Below are the code and all the weights of a small trained network. Each question names an input and a class and asks about switching units off, where a switched-off unit gives its printed mean instead of its output.

import numpy as np


def w(rows, s, z=0):
    codes = np.array(rows[::2]) - 128.0
    scale = np.full(codes.shape[1], s)
    scale[-1] = z or s
    return codes * scale


def norm(h):
    return h / np.sqrt((h * h).mean(-1, keepdims=True) + 1e-5)


def f(y):
    return y / 2 * (1 + np.tanh(0.7978845608 * (y + 0.044715 * y**3)))


def log_softmax(a):
    a = a - a.max(-1, keepdims=True)
    return a - np.log(np.exp(a).sum(-1, keepdims=True))


def net(x, mask):
    res = np.array(x, float).reshape(1, 8) / 4 @ E
    u = 0
    for l in range(2):
        y = f(norm(res) @ A[l][:, :-1].T + A[l][:, -1])
        res = res + np.where(mask[u : u + 9], y, B[l][:, -1]) @ B[l][:, :-1]
        u += 9
    return log_softmax(norm(res)[-1] @ U[:, :-1].T + U[:, -1])


A, B = {}, {}
E = w([
[227,76,40,176,101,54,145,164],'x0',
[140,134,129,113,131,140,132,152],'x1',
[107,254,136,199,114,87,118,206],'x2',
[57,64,112,144,105,142,132,182],'x3',
[164,134,132,149,16,192,48,109],'x4',
[131,134,124,127,128,131,128,132],'x5',
[127,125,134,131,124,119,127,123],'x6',
[131,129,128,130,126,127,129,127],'x7',
],0.0036)
A[0] = w([
[124,46,79,26,180,147,151,80,51],'0.n1',
[38,63,114,94,82,121,148,198,60],'0.n2',
[11,39,98,155,76,142,182,181,101],'0.n3',
[245,218,141,122,199,135,160,2,91],'0.n4',
[25,128,181,25,173,170,126,113,120],'0.n5',
[127,69,161,152,243,92,202,153,56],'0.n6',
[98,109,143,108,217,73,180,131,2],'0.n7',
[161,80,43,119,124,74,185,133,32],'0.n8',
[97,132,153,58,195,83,187,110,22],'0.n9',
],0.005,0.0046)
B[0] = w([
[72,143,194,158,65,90,221,217,189],'0.n1',
[158,93,103,36,125,35,35,141,143],'0.n2',
[115,156,152,15,133,63,39,179,190],'0.n3',
[52,71,145,2,114,42,1,236,222],'0.n4',
[168,130,154,183,198,154,68,95,251],'0.n5',
[137,172,51,76,78,173,128,94,173],'0.n6',
[130,173,10,102,102,134,146,73,134],'0.n7',
[178,57,105,182,227,153,90,107,154],'0.n8',
[123,90,34,133,115,181,116,52,144],'0.n9',
],0.006,0.0034)
A[1] = w([
[229,50,60,208,149,104,160,149,6],'1.n1',
[138,57,155,108,129,139,185,140,87],'1.n2',
[169,19,199,74,118,149,173,67,119],'1.n3',
[143,139,144,149,2,200,96,92,95],'1.n4',
[107,123,185,160,188,212,113,88,2],'1.n5',
[199,86,101,125,112,77,118,178,107],'1.n6',
[151,85,140,120,40,200,114,91,78],'1.n7',
[93,162,71,105,214,120,215,104,160],'1.n8',
[81,126,198,182,107,104,245,175,204],'1.n9',
],0.0065,0.0042)
B[1] = w([
[31,180,231,172,178,233,95,12,216],'1.n1',
[172,253,124,197,116,125,131,172,144],'1.n2',
[151,241,161,188,99,23,173,220,234],'1.n3',
[163,18,24,83,173,131,189,99,204],'1.n4',
[77,145,189,238,200,185,112,38,183],'1.n5',
[41,122,209,102,194,204,74,64,254],'1.n6',
[205,128,45,100,79,128,186,140,164],'1.n7',
[245,31,62,132,35,171,149,126,219],'1.n8',
[208,223,154,190,97,71,251,147,185],'1.n9',
],0.0066,0.0027)
U = w([
[27,128,245,226,226,243,48,16,48],'0',
[62,83,170,28,106,40,35,221,254],'1',
[217,36,1,109,56,204,202,68,101],'2',
[168,224,217,214,52,38,222,223,62],'3',
],0.0094,0.0039)

Each question gives the input, the list of numbers given to net, and the class t.
The units are the neurons (one row each of A and B). Each row of codes is followed by its name. A weight is (code - 128) times the scale printed after its matrix; where a second scale follows, it is the last column's (A, B and U).
mask holds one flag per neuron, layer by layer. A switched-off neuron (its flag False) gives its mean, the last column of its row in B, instead of its output. The means were averaged over made-up inputs and are rounded, as every weight is.
A unit's drop is (log p(t) with every unit on - log p(t) with that unit switched off) / (log p(t) with every unit on - log p(t) with every unit switched off).
The circuit of an input: a set's keep is (log p(t) with only the set's units on - log p(t) with every unit switched off) / (log p(t) with every unit on - log p(t) with every unit switched off). Starting from the 12 units with the biggest drops (on a tie, the unit counted first), units are removed one at a time, each time the one whose removal leaves the highest keep (on an exact tie, the one counted first), for as long as the keep stays at least 0.8.
units of the circuit, in order: the units of the circuit, biggest drop first
unit that matters most: the unit with the biggest drop
k most important neurons: the k neurons with the biggest drops, biggest first
k most important neurons of layer l: the k neurons of layer l with the biggest drops, biggest first
drop of u: that unit's drop, to one decimal
input [-4,-7,-8,5,7,0,-1,0], class 3: units of the circuit, in order -> [1.n3, 0.n4]
input [-5,-7,-4,6,-4,1,-4,5], class 1: unit that matters most -> 0.n3
input [5,-2,-5,-5,5,-5,4,5], class 0: 4 most important neurons -> [1.n6, 1.n1, 0.n3, 0.n6]
input [4,1,-4,-3,-4,-7,-5,3], class 0: 3 most important neurons -> [0.n8, 1.n1, 1.n6]
input [5,-6,-3,3,-5,-2,1,6], class 0: 2 most important neurons of layer 0 -> [0.n8, 0.n4]
input [2,5,4,-7,-7,-2,-7,-7], class 1: 2 most important neurons -> [0.n4, 1.n4]
input [2,4,-1,1,-2,4,-5,0], class 0: 2 most important neurons -> [0.n8, 1.n1]
input [6,3,-8,-5,3,6,-3,7], class 3: 2 most important neurons of layer 1 -> [1.n3, 1.n2]
input [5,3,0,-6,6,4,1,-6], class 1: 2 most important neurons of layer 1 -> [1.n6, 1.n8]
input [-4,2,-2,-5,7,-3,-6,3], class 2: 2 most important neurons -> [1.n4, 0.n3]
input [-1,8,-6,5,-3,6,-8,-3], class 3: units of the circuit, in order -> [0.n1, 1.n9]
input [2,1,4,5,7,-5,7,-8], class 2: 2 most important neurons -> [0.n4, 1.n4]
input [-7,-1,-8,-7,4,-7,2,-5], class 3: 2 most important neurons -> [1.n3, 1.n6]
input [-7,-5,8,-1,-1,-6,-5,-2], class 3: units of the circuit, in order -> [1.n6]
input [-1,-8,-2,-3,4,-6,1,-7], class 2: 2 most important neurons -> [0.n3, 1.n4]
input [-2,0,2,7,8,5,2,-3], class 2: 3 most important neurons -> [0.n4, 1.n4, 1.n7]
input [8,7,-2,-8,-1,4,1,-3], class 0: 2 most important neurons of layer 0 -> [0.n3, 0.n8]
input [-3,0,-3,5,7,-4,-5,6], class 2: 2 most important neurons -> [0.n4, 1.n4]
input [3,4,5,-5,1,-1,-1,-3], class 1: 2 most important neurons -> [0.n4, 0.n1]
input [-5,-3,8,-4,4,1,8,-5], class 3: unit that matters most -> 1.n9
input [-3,-2,-8,-5,-6,-8,-1,7], class 3: 2 most important neurons -> [0.n1, 1.n3]
input [8,7,-2,8,-2,6,3,-5], class 0: 2 most important neurons of layer 1 -> [1.n6, 1.n1]
input [-3,4,1,-5,4,-5,-3,5], class 1: drop of 0.n4 -> 1.0
